Below is a small trained network, with its code and all its weights. Each question gives an input and a class and asks what happens when units are switched off, that is, made to give their printed mean instead of their output.

import numpy as np


def w(rows, s, z=0):
    codes = np.array(rows[::2]) - 128.0
    scale = np.full(codes.shape[1], s)
    scale[-1] = z or s
    return codes * scale


def f(y):
    return np.maximum(y, 0)


def log_softmax(a):
    a = a - a.max(-1, keepdims=True)
    return a - np.log(np.exp(a).sum(-1, keepdims=True))


def net(x, mask):
    res = np.array(x, float).reshape(1, 3) / 4 @ E
    y = f(res @ A[0][:, :-1].T + A[0][:, -1])
    res = res + np.where(mask, y, B[0][:, -1]) @ B[0][:, :-1]
    return log_softmax(res[-1] @ U[:, :-1].T + U[:, -1])


A, B = {}, {}
E = w([
[45,58,35,60,129],'x0',
[181,115,35,246,8],'x1',
[188,255,97,39,74],'x2',
],0.0079)
A[0] = w([
[171,226,129,34,79,132],'neuron 0',
[227,117,159,134,151,68],'neuron 1',
[157,150,184,162,122,254],'neuron 2',
[154,126,139,102,173,102],'neuron 3',
[116,173,149,172,137,203],'neuron 4',
[110,124,249,25,172,66],'neuron 5',
[80,78,24,69,131,41],'neuron 6',
[170,175,252,186,94,52],'neuron 7',
[111,162,202,210,152,102],'neuron 8',
[88,64,43,54,122,164],'neuron 9',
[170,155,237,181,133,63],'neuron 10',
[193,95,41,186,45,87],'neuron 11',
[140,136,88,204,74,62],'neuron 12',
[126,72,58,68,114,60],'neuron 13',
[116,165,48,232,71,82],'neuron 14',
[167,183,158,171,140,68],'neuron 15',
[102,155,198,49,228,73],'neuron 16',
[86,2,217,246,189,101],'neuron 17',
[162,249,81,57,86,63],'neuron 18',
],0.012,0.01)
B[0] = w([
[179,96,71,136,124,218],'neuron 0',
[84,118,125,167,126,146],'neuron 1',
[134,161,152,4,186,218],'neuron 2',
[142,148,131,148,125,147],'neuron 3',
[125,128,157,81,169,182],'neuron 4',
[105,137,168,144,64,207],'neuron 5',
[68,128,118,180,162,176],'neuron 6',
[65,155,86,191,130,178],'neuron 7',
[93,112,129,157,152,171],'neuron 8',
[99,150,147,69,187,213],'neuron 9',
[68,128,119,162,143,174],'neuron 10',
[131,149,170,117,96,211],'neuron 11',
[111,126,153,170,87,172],'neuron 12',
[91,148,99,159,140,159],'neuron 13',
[113,146,147,129,73,197],'neuron 14',
[74,120,110,172,118,154],'neuron 15',
[125,160,158,137,76,208],'neuron 16',
[198,81,52,155,90,249],'neuron 17',
[150,60,87,175,104,203],'neuron 18',
],0.044,0.015)
U = w([
[91,178,187,121,53,121],'0',
[125,80,68,126,118,101],'1',
[10,158,94,123,175,104],'2',
[111,149,143,31,165,248],'3',
[137,156,170,182,164,86],'4',
],0.011)

Each question gives the input, the list of numbers given to net, and the class t.
The units are the neurons (one row each of A and B). Each row of codes is followed by its name. A weight is (code - 128) times the scale printed after its matrix; where a second scale follows, it is the last column's (A, B and U).
mask holds one flag per neuron, in row order. A switched-off neuron (its flag False) gives its mean, the last column of its row in B, instead of its output. The means were averaged over made-up inputs and are rounded, as every weight is.
A unit's drop is (log p(t) with every unit on - log p(t) with that unit switched off) / (log p(t) with every unit on - log p(t) with every unit switched off).
The circuit of an input: a set's keep is (log p(t) with only the set's units on - log p(t) with every unit switched off) / (log p(t) with every unit on - log p(t) with every unit switched off). Starting from the 12 units with the biggest drops (on a tie, the unit counted first), units are removed one at a time, each time the one whose removal leaves the highest keep (on an exact tie, the one counted first), for as long as the keep stays at least 0.8.
circuit, biggest first: the units of the circuit, biggest drop first
top k neurons: the k neurons with the biggest drops, biggest first
drop of u: that unit's drop, to one decimal
input [-5,-3,4], class 2: circuit, biggest first => neuron 7
input [-3,4,5], class 1: top 2 neurons => neuron 18; neuron 0
input [3,3,-2], class 3: circuit, biggest first => neuron 5; neuron 7; neuron 18
input [7,8,2], class 0: top 2 neurons => neuron 11; neuron 14
input [2,-3,2], class 3: top 2 neurons => neuron 17; neuron 14
input [5,4,2], class 2: top 4 neurons => neuron 5; neuron 16; neuron 9; neuron 6
input [-7,5,7], class 1: top 4 neurons => neuron 18; neuron 0; neuron 9; neuron 6
input [0,-4,-4], class 0: top 3 neurons => neuron 0; neuron 18; neuron 16
input [4,-2,-3], class 2: top 3 neurons => neuron 2; neuron 0; neuron 18
input [0,-4,-3], class 0: top 3 neurons => neuron 5; neuron 0; neuron 16
input [-6,-4,6], class 1: top 3 neurons => neuron 0; neuron 18; neuron 9
input [-8,-7,1], class 2: top 2 neurons => neuron 7; neuron 10
input [-4,-7,-7], class 0: top 4 neurons => neuron 5; neuron 16; neuron 0; neuron 18
input [4,-5,1], class 0: circuit, biggest first => neuron 16
input [-5,4,-3], class 2: drop of neuron 10 => 0.2
input [-2,7,-7], class 0: drop of neuron 12 => 0.6
input [0,-4,7], class 1: drop of neuron 0 => 1.0
